Here is a tiny trained network, its code and every weight. The questions are about switching its units off for an input and a target symbol, where a switched-off unit gives its printed mean instead of its output.

import numpy as np


def w(rows, s, z=0):
    codes = np.array(rows[::2]) - 128.0
    scale = np.full(codes.shape[1], s)
    scale[-1] = z or s
    return codes * scale


def norm(h):
    return h / np.sqrt((h * h).mean(-1, keepdims=True) + 1e-5)


def f(y):
    return np.maximum(y, 0)


def softmax(a):
    e = np.exp(a - a.max(-1, keepdims=True))
    return e / e.sum(-1, keepdims=True)


def log_softmax(a):
    a = a - a.max(-1, keepdims=True)
    return a - np.log(np.exp(a).sum(-1, keepdims=True))


def net(x, mask):
    ids = ['βεηθλμξπψω'.index(c) for c in x.split()]
    T = len(ids)
    res = E[ids] + P[:T]
    u = 0
    for l in range(2):
        q, k, v = (norm(res) @ M[l].T for M in (Q, K, V))
        z = softmax(np.where(np.tri(T) > 0, q @ k.T / 2**0.5, -1e9)) @ v
        res = res + np.where(mask[u], z, O[l][:, -1]) @ O[l][:, :-1]
        u += 1
        y = f(norm(res) @ A[l][:, :-1].T + A[l][:, -1])
        res = res + np.where(mask[u : u + 4], y, B[l][:, -1]) @ B[l][:, :-1]
        u += 4
    return log_softmax(norm(res)[-1] @ U[:, :-1].T + U[:, -1])


Q, K, V, O, A, B = {}, {}, {}, {}, {}, {}
E = w([
[114,107,115,224,59,94,96,152,150,54,162,51],'β',
[89,133,186,116,39,89,166,252,156,144,117,108],'ε',
[140,190,95,127,42,184,145,191,100,214,112,223],'η',
[25,161,158,21,153,45,14,99,134,94,50,110],'θ',
[112,134,150,205,150,44,160,151,200,88,169,165],'λ',
[124,203,156,131,142,205,151,127,177,114,90,218],'μ',
[215,123,75,112,161,128,168,135,203,28,120,73],'ξ',
[160,129,210,36,118,106,174,141,108,53,192,150],'π',
[143,125,112,175,254,46,31,172,137,161,232,120],'ψ',
[26,161,177,89,108,235,144,106,195,177,210,159],'ω',
],0.018)
P = w([
[42,76,160,160,114,221,176,217,47,76,74,153],'0',
[43,60,114,147,101,188,163,184,141,90,102,195],'1',
[90,65,101,129,121,193,157,169,157,78,98,206],'2',
[100,79,107,125,134,172,140,150,177,84,97,186],'3',
[110,101,101,109,129,163,133,139,184,92,115,185],'4',
[115,121,108,124,144,157,123,120,184,80,115,164],'5',
[107,144,110,108,117,144,111,103,181,90,149,160],'6',
[120,165,118,109,115,138,98,82,174,94,150,150],'7',
[125,187,111,109,124,131,96,66,176,91,165,139],'8',
[143,203,120,111,130,109,88,43,174,90,181,132],'9',
[139,230,126,110,140,100,84,35,167,89,183,125],'10',
[149,254,105,101,130,101,72,26,176,84,199,106],'11',
],0.009)
Q[0] = w([
[74,218,160,140,127,47,95,151,255,12,118,156],'L0H0',
[163,88,173,106,160,68,137,74,81,152,67,49],'L0H0',
],0.0074)
K[0] = w([
[123,165,112,58,213,78,2,78,125,161,166,73],'L0H0',
[132,54,150,192,102,136,121,244,115,130,105,122],'L0H0',
],0.0084)
V[0] = w([
[154,95,223,76,11,100,254,125,167,116,141,91],'L0H0',
[214,113,114,100,84,142,185,192,178,132,151,62],'L0H0',
],0.0045)
O[0] = w([
[65,171,186,120,237,118,133,176,144,14,97,76,71],'L0H0',
[63,148,111,84,62,76,243,121,68,158,246,124,1],'L0H0',
],0.013,0.003)
A[0] = w([
[184,81,171,151,135,101,80,131,149,71,153,129,128],'L0N0',
[139,138,135,38,128,80,122,212,48,78,112,28,186],'L0N1',
[217,1,100,168,83,152,151,65,86,161,181,160,80],'L0N2',
[109,155,155,161,49,127,132,189,84,126,128,46,2],'L0N3',
],0.0068,0.0038)
B[0] = w([
[72,159,117,41,40,132,70,162,79,99,152,186,253],'L0N0',
[59,47,127,152,109,94,131,59,163,200,184,246,167],'L0N1',
[143,118,225,111,141,79,114,184,85,102,132,87,186],'L0N2',
[115,85,102,225,174,149,130,86,118,201,69,129,147],'L0N3',
],0.012,0.0054)
Q[1] = w([
[166,175,148,155,162,224,241,37,96,156,103,2],'L1H0',
[140,211,178,107,80,145,114,134,230,96,206,159],'L1H0',
],0.0085)
K[1] = w([
[70,8,112,131,125,123,155,183,67,146,60,144],'L1H0',
[165,154,124,103,156,116,52,46,110,173,153,105],'L1H0',
],0.011)
V[1] = w([
[114,149,139,127,173,48,67,254,106,118,158,189],'L1H0',
[153,101,148,127,46,68,122,111,128,67,43,150],'L1H0',
],0.0076)
O[1] = w([
[194,150,150,192,143,37,108,131,35,152,219,93,254],'L1H0',
[84,132,186,90,1,90,93,81,165,134,32,147,136],'L1H0',
],0.011,0.007)
A[1] = w([
[193,94,212,172,131,142,47,160,109,135,204,123,126],'L1N0',
[98,123,107,63,165,204,225,120,155,182,161,69,1],'L1N1',
[102,156,183,185,79,106,179,88,212,142,127,122,131],'L1N2',
[99,166,81,175,127,103,255,133,103,107,168,115,128],'L1N3',
],0.0099,0.0028)
B[1] = w([
[121,168,39,76,175,162,174,206,194,198,105,100,250],'L1N0',
[195,143,226,220,81,160,126,79,150,139,153,9,164],'L1N1',
[91,167,60,80,86,136,132,130,176,53,77,175,177],'L1N2',
[208,104,99,67,167,119,117,55,95,80,91,42,183],'L1N3',
],0.011)
U = w([
[89,93,174,100,137,125,164,111,91,134,174,165,116],'β',
[123,104,116,84,197,234,131,125,191,123,146,136,252],'ε',
[93,130,221,154,118,158,109,131,119,127,124,84,216],'η',
[127,172,86,121,134,95,129,151,139,188,100,95,149],'θ',
[188,96,104,95,84,115,187,65,148,93,86,108,126],'λ',
[80,93,116,190,136,115,191,96,148,158,121,157,80],'μ',
[114,183,164,79,145,93,154,165,90,32,145,126,94],'ξ',
[120,148,127,106,104,176,69,140,160,109,106,172,37],'π',
[246,94,112,174,146,138,120,111,65,186,142,156,140],'ψ',
[75,107,44,172,83,172,121,117,34,115,165,125,91],'ω',
],0.012,0.0039)

Each question gives the input, a string of symbols that net reads in full, and the target symbol t.
The units are the heads (2 rows each of Q, K, V and O) and the neurons (one row each of A and B). Each row of codes is followed by its name. A weight is (code - 128) times the scale printed after its matrix; where a second scale follows, it is the last column's (O, A, B and U).
mask holds one flag per unit, layer by layer, with each layer's heads first. A switched-off unit (its flag False) gives its mean, the last column of its rows in O or B, instead of its output. The means were averaged over made-up inputs and are rounded, as every weight is.
A unit's drop is (log p(t) with every unit on - log p(t) with that unit switched off) / (log p(t) with every unit on - log p(t) with every unit switched off).
The circuit of an input: a set's keep is (log p(t) with only the set's units on - log p(t) with every unit switched off) / (log p(t) with every unit on - log p(t) with every unit switched off). Starting from all 10 units, units are removed one at a time, each time the one whose removal leaves the highest keep (on an exact tie, the one counted first), for as long as the keep stays at least 0.8.
circuit, biggest first: the units of the circuit, biggest drop first
most important unit: the unit with the biggest drop
k most important neurons: the k neurons with the biggest drops, biggest first
top k neurons in layer l: the k neurons of layer l with the biggest drops, biggest first
input λ ξ β, target λ: circuit, biggest first	L1N3, L0H0
input θ ω η μ λ ε, target π: most important unit	L1H0
input λ π θ λ λ λ μ ω β θ, target ε: circuit, biggest first	L1H0, L0N0
input λ μ π λ ε ξ λ μ η η β, target ω: 2 most important neurons	L1N0, L0N3
input β λ ω β β μ λ μ μ λ λ, target π: circuit, biggest first	L0N0, L1H0
input ω λ π ω β π ω ξ ξ μ, target λ: circuit, biggest first	L0H0, L0N0, L1N3, L1N0
input λ λ λ η λ λ λ λ λ θ ω η, target π: top 2 neurons in layer 1	L1N0, L1N3
input ψ β λ λ λ ω ξ η ξ λ ω ω, target θ: 3 most important neurons	L0N0, L0N2, L0N1
input λ β λ λ η ξ ε λ, target λ: top 2 neurons in layer 0	L0N0, L0N2
input ω ω λ λ ξ λ λ, target λ: circuit, biggest first	L1N3, L0H0
input λ λ θ λ ω λ λ λ θ, target π: circuit, biggest first	L0H0, L1N3
input λ η η, target ψ: 2 most important neurons	L0N0, L1N2
input ξ λ ω ξ λ ξ λ ξ ω β β θ, target π: circuit, biggest first	L0H0, L1H0
input λ ω λ λ β ω λ π, target ε: circuit, biggest first	L1H0, L0N1
input λ ω λ λ λ π λ β ψ ξ, target θ: circuit, biggest first	L1N0, L0N2, L0H0
input ω ω ψ λ ξ, target θ: most important neuron	L0N2
input λ λ λ λ λ λ ε ε λ ε, target μ: 2 most important neurons	L0N1, L0N3
input λ ω β ε, target μ: circuit, biggest first	L0N1, L0N3, L0H0
input β ω β ε λ ω η θ ε ξ β, target π: circuit, biggest first	L1H0, L0H0
input η ε λ λ λ ω ω λ ω β ψ, target ε: 2 most important neurons	L1N0, L0N0
input λ β λ ω θ μ λ ω, target π: most important neuron	L1N0
input λ η ω θ λ β, target π: 2 most important neurons	L0N0, L1N3
input ξ β β, target λ: 3 most important neurons	L1N3, L0N0, L1N2
input ω η ω ω λ λ ω λ λ ω μ β, target ω: top 3 neurons in layer 0	L0N0, L0N2, L0N3
input η η ω ω λ λ, target ξ: 2 most important neurons	L1N0, L0N0
input η β β η η λ λ ω ω θ β, target ε: 2 most important neurons	L0N0, L1N0
input π θ η λ ε, target π: top neuron in layer 0	L0N2
input η λ λ ω β λ π, target β: top 2 neurons in layer 1	L1N0, L1N2
input β λ λ η ω λ λ λ ξ λ η, target ψ: top 3 neurons in layer 0	L0N0, L0N2, L0N1
